Each row is followed by its group and then its class within the group.
[ -2  -1   7 -34   9  -7  25  -3 -25  11   6  -2   3   1  -5  16 -12  -2
  -9   8  -7   2  21   5  16 -49  -6 -10   7 -12 -23  -6  -4   5  33  -6
   2  -3  11  27 -23] : W E
[ -5  -2   6 -26   0 -11  14  -3 -24   9  -1   7   6   4  -5   7  -3   3
  -1   8 -10  -4  19   8   6 -43  -7   1   3 -15 -28 -11  -7   7  22  -8
   1   2   3  31 -32] : W E
[-18   3   3 -27  17  13  18 -10 -26   6  -1  15  12  -7   6   2 -20   0
 -18  19  -5  -9   6   7  20 -43 -15  -8   6 -27 -25  -7  -3   2  23 -21
   2  16   4  30 -16] : W E
[-16  21  -1   2 -10 -19   4   9  -9   0 -17   7   3 -10  -2   1  11  15
  -1  -5 -13 -11  -5   4  11  -7  16  14   8  -1 -27 -13 -20  14   8 -11
  -5  -9 -13   4 -12] : H N
[ -8   3   3 -22   9   7  10  -3 -23   1   1  13   2  -5   0  -4 -10  -3
  -7   8   5  -4   0   4   8 -23   0  -4  -2 -17 -17  -6  -9   2   9   0
   1  15  10  19 -10] : W E
[ 12   9  -5   0  25  20  19   0 -30  -5  -2  16   8  -9  15 -16  14 -11
  12 -22   2 -11   5  -1  22 -17  22  -7   1  -9  12   0  -8   1 -15   1
   2   1  28   6   7] : X P
[ -3  15  -5   2  -9 -14  -8   8 -30  -4 -24  18   9   3   4 -15  29  10
  14 -14  -3 -19   3   7  -3  -1  18  13  -2 -16 -25 -12 -24  19  -3  -4
  -7   1 -15  14 -28] : H Q
[-12   4  -6  -7  20  21  16  -2 -38   1 -14  30  20  -4  24  -2  12   8
  -7  -2 -13 -22   8  11  27 -39  -4   3  13 -35  -7  -8  -6  10   8 -26
   4  10 -17  15 -13] : X P
[-13   4   3 -10   3 -11  10   2 -17   9  -8  13  -3  -4   0   1  -8   6
 -11   9  -3  -8   4   7  13 -31  -6   0   0 -12 -19  -8  -5   5  16  -7
   0   5  -7  17 -22] : W E
[ -1 -11   2 -24  22   3  13  -3 -26   4   3  15  -5  -2  -5  -9 -24 -14
  -3   6  12  -3  11   5   9 -36  -5 -13 -10 -18  -7  -3  -2   2   5   4
   7  16  18  31 -16] : W E
[ -9   2   1  -3 -11 -28   0  10 -10   8 -16  19  -8   2  -7  -2   6  10
   4   3  -3 -10   9   2   3 -26   2   9  -1 -11 -26 -15 -14  17   4  -3
  -3   1 -17  24 -33] : W M
[  4 -16  -1  27   6 -14   5  10  15  18 -17  21  -8   4   8  -4  11   4
  19  -4 -21 -11   9   2  14 -15  -3  17   9   6  29   2  14   5 -20 -10
  -7 -15 -10  16  -2] : X T
[ -3  11  -2  13   9  28  -1  -7  11 -13   8  -1   6 -14  10  -8  -6  -8
  -9  -1   9   2 -22  -6   9  29   2  -3   3   4  14   7   5 -11 -13  -5
   0   6   9 -25  36] : A G
[  4  12  -3  -7 -14 -11   5   6 -12  -4 -12   0  16  -6   5   1  21  12
  16 -14 -16 -11   7  -6   1  -1  24   8   5  -3 -39 -14 -25  16   2  -5
 -11 -12   1  15 -16] : H Z
[-22  19  -5   8 -25 -20  -4  11 -13   4 -32  18  10  -6   5   2  20  25
   0   0 -20 -19  -2   6   6  -6  11  24   9 -14 -37 -16 -24  25   8 -19
  -7  -2 -36  10 -27] : H Q
[ -7  18  -6  25  -2  16  -7   4  11  -9  -6   4   6 -12  14 -11   7   4
  -4  -7   5  -4 -25  -6   9  34  16  10   4   9   6   2  -8  -1 -18  -3
   0   0  -7 -28  30] : A G
[  6  12  -2  -7  21  18   8  -3 -20  -9   6   7   2  -8   3 -21   0 -15
   4 -28  18  -3  -3  -4  11  -5  14  -8  -8  -3   2   2  -9  -3 -14   8
   8  16  27   4  10] : X P
[-16  10   3  -9 -10 -11  -1   3   4   2  -3  -3  -8  -8  -6   9 -12   7
 -11  13  -1   4  -3   1  -1  -7  -4   0   0   1 -24  -6  -9   5  14  -4
  -1   1  -4   4  -8] : W S
[-14  25   1  -6 -14 -19  14  11 -24   5 -20   8  15  -7   6   8  18  23
   4  -9 -29 -17   6   5  18 -21  22  14  16 -12 -43 -19 -29  24  23 -15
  -8 -17 -19  12 -27] : H Q
[ -7   6  -8  30   8  19 -16   2  22  -6  -7  23   0 -12  17 -25   3  -1
   2  -3   4  -7 -22  -5   1  35   3   6  -2   6  20   6   4  -7 -35  -8
  -3  13  -5 -15  30] : A F
